Below is a small trained network, with its code and all its weights. Each question gives an input and a class and asks what happens when units are switched off, that is, made to give their printed mean instead of their output.

import numpy as np


def w(rows, s, z=0):
    codes = np.array(rows[::2]) - 128.0
    scale = np.full(codes.shape[1], s)
    scale[-1] = z or s
    return codes * scale


def norm(h):
    return h / np.sqrt((h * h).mean(-1, keepdims=True) + 1e-5)


def f(y):
    return y / 2 * (1 + np.tanh(0.7978845608 * (y + 0.044715 * y**3)))


def log_softmax(a):
    a = a - a.max(-1, keepdims=True)
    return a - np.log(np.exp(a).sum(-1, keepdims=True))


def net(x, mask):
    res = np.array(x, float).reshape(1, 3) / 4 @ E
    u = 0
    for l in range(2):
        y = f(norm(res) @ A[l][:, :-1].T + A[l][:, -1])
        res = res + np.where(mask[u : u + 6], y, B[l][:, -1]) @ B[l][:, :-1]
        u += 6
    return log_softmax(norm(res)[-1] @ U[:, :-1].T + U[:, -1])


A, B = {}, {}
E = w([
[158,123,123,65,254,124,115,143,225,235],'x0',
[53,146,94,132,158,203,98,102,133,136],'x1',
[163,97,199,107,62,240,60,170,163,140],'x2',
],0.0073)
A[0] = w([
[216,63,241,146,137,50,199,173,88,171,126],'0.n1',
[55,166,73,204,128,189,98,135,100,211,3],'0.n2',
[45,244,64,147,108,223,67,3,155,178,128],'0.n3',
[121,155,178,82,43,78,204,186,121,70,190],'0.n4',
[249,234,17,65,68,165,112,43,109,112,48],'0.n5',
[75,176,68,135,196,224,48,111,47,171,26],'0.n6',
],0.0047,0.0056)
B[0] = w([
[166,149,107,181,95,208,195,57,121,118,234],'0.n1',
[187,211,192,181,2,126,153,86,130,223,115],'0.n2',
[249,168,174,178,155,77,153,91,142,93,224],'0.n3',
[133,170,144,139,189,154,112,102,159,143,255],'0.n4',
[122,232,128,31,31,132,132,183,126,105,94],'0.n5',
[188,158,155,185,31,119,226,134,121,129,145],'0.n6',
],0.0088,0.0038)
A[1] = w([
[62,118,148,151,83,157,131,115,34,70,79],'1.n1',
[108,94,106,153,26,106,112,91,43,105,111],'1.n2',
[27,152,38,156,122,12,207,118,120,140,2],'1.n3',
[204,85,208,125,117,2,100,144,105,94,198],'1.n4',
[154,97,162,131,47,200,44,172,135,154,138],'1.n5',
[97,49,83,163,213,203,133,89,160,78,109],'1.n6',
],0.0079,0.0014)
B[1] = w([
[152,154,123,79,164,130,127,194,141,212,225],'1.n1',
[192,78,89,100,188,97,160,135,151,216,203],'1.n2',
[72,70,169,121,66,167,95,111,173,96,253],'1.n3',
[102,204,193,162,176,174,1,162,128,129,160],'1.n4',
[36,108,108,149,136,62,144,74,138,82,245],'1.n5',
[113,193,153,140,105,132,70,238,41,153,204],'1.n6',
],0.0099,0.0058)
U = w([
[33,41,166,143,136,124,92,101,178,74,196],'0',
[180,100,114,101,193,108,110,227,121,246,227],'1',
[235,177,169,217,134,149,175,73,160,119,164],'2',
[119,215,180,175,137,187,60,216,60,73,180],'3',
[161,139,101,63,116,150,123,161,53,52,23],'4',
[187,113,77,77,94,138,143,157,103,69,16],'5',
[187,108,68,70,95,132,149,148,107,47,2],'6',
[183,110,58,75,94,151,131,129,90,67,6],'7',
],0.011,0.0038)

Each question gives the input, the list of numbers given to net, and the class t.
The units are the neurons (one row each of A and B). Each row of codes is followed by its name. A weight is (code - 128) times the scale printed after its matrix; where a second scale follows, it is the last column's (A, B and U).
mask holds one flag per neuron, layer by layer. A switched-off neuron (its flag False) gives its mean, the last column of its row in B, instead of its output. The means were averaged over made-up inputs and are rounded, as every weight is.
A unit's drop is (log p(t) with every unit on - log p(t) with that unit switched off) / (log p(t) with every unit on - log p(t) with every unit switched off).
The circuit of an input: a set's keep is (log p(t) with only the set's units on - log p(t) with every unit switched off) / (log p(t) with every unit on - log p(t) with every unit switched off). Starting from all 12 units, units are removed one at a time, each time the one whose removal leaves the highest keep (on an exact tie, the one counted first), for as long as the keep stays at least 0.8.
circuit, biggest first: the units of the circuit, biggest drop first
top k neurons: the k neurons with the biggest drops, biggest first
k most important neurons of layer l: the k neurons of layer l with the biggest drops, biggest first
drop of u: that unit's drop, to one decimal
input [4,8,-8], class 0: top 3 neurons -> 1.n3, 0.n1, 0.n4
input [0,8,-5], class 2: circuit, biggest first -> 0.n3
input [-7,3,4], class 1: top 2 neurons -> 1.n1, 1.n2
input [7,0,-8], class 0: circuit, biggest first -> 1.n3, 1.n1
input [-6,4,2], class 1: top 2 neurons -> 1.n1, 1.n2
input [0,-1,-3], class 3: 2 most important neurons of layer 0 -> 0.n6, 0.n2
input [-3,-2,-3], class 3: top 4 neurons -> 0.n4, 1.n6, 1.n5, 0.n6
input [-1,8,-7], class 2: top 3 neurons -> 0.n3, 0.n6, 0.n2
input [-1,0,-3], class 3: top 2 neurons -> 1.n6, 0.n6
input [5,8,3], class 2: top 2 neurons -> 0.n3, 0.n6
input [3,-5,-4], class 2: top 3 neurons -> 0.n1, 1.n5, 1.n1
input [-4,0,-3], class 1: 3 most important neurons of layer 1 -> 1.n1, 1.n2, 1.n5
input [2,2,-1], class 3: top 2 neurons -> 1.n4, 0.n1
input [5,-6,6], class 0: 3 most important neurons of layer 1 -> 1.n5, 1.n1, 1.n2
input [-8,-7,-7], class 1: top 4 neurons -> 1.n2, 1.n1, 0.n3, 1.n5
input [0,1,-3], class 3: circuit, biggest first -> 1.n6
input [2,-2,3], class 3: 3 most important neurons of layer 1 -> 1.n6, 1.n3, 1.n2
input [-7,6,-4], class 1: top 2 neurons -> 1.n2, 1.n1
input [7,-8,-8], class 0: circuit, biggest first -> 1.n3, 0.n3, 1.n1
input [-6,-6,-2], class 1: circuit, biggest first -> 1.n2
input [-6,4,4], class 1: 2 most important neurons of layer 1 -> 1.n1, 1.n2
input [6,7,7], class 0: top 3 neurons -> 1.n5, 1.n1, 0.n4
input [-2,7,8], class 0: top 2 neurons -> 1.n5, 0.n1
input [5,-8,-6], class 2: top 4 neurons -> 0.n1, 1.n5, 1.n1, 1.n2
input [-1,4,3], class 2: 3 most important neurons of layer 0 -> 0.n3, 0.n6, 0.n2
input [-6,7,1], class 2: 3 most important neurons of layer 0 -> 0.n3, 0.n2, 0.n6
input [-3,3,6], class 0: circuit, biggest first -> 1.n5
input [-5,-3,-3], class 1: drop of 1.n1 -> 0.2
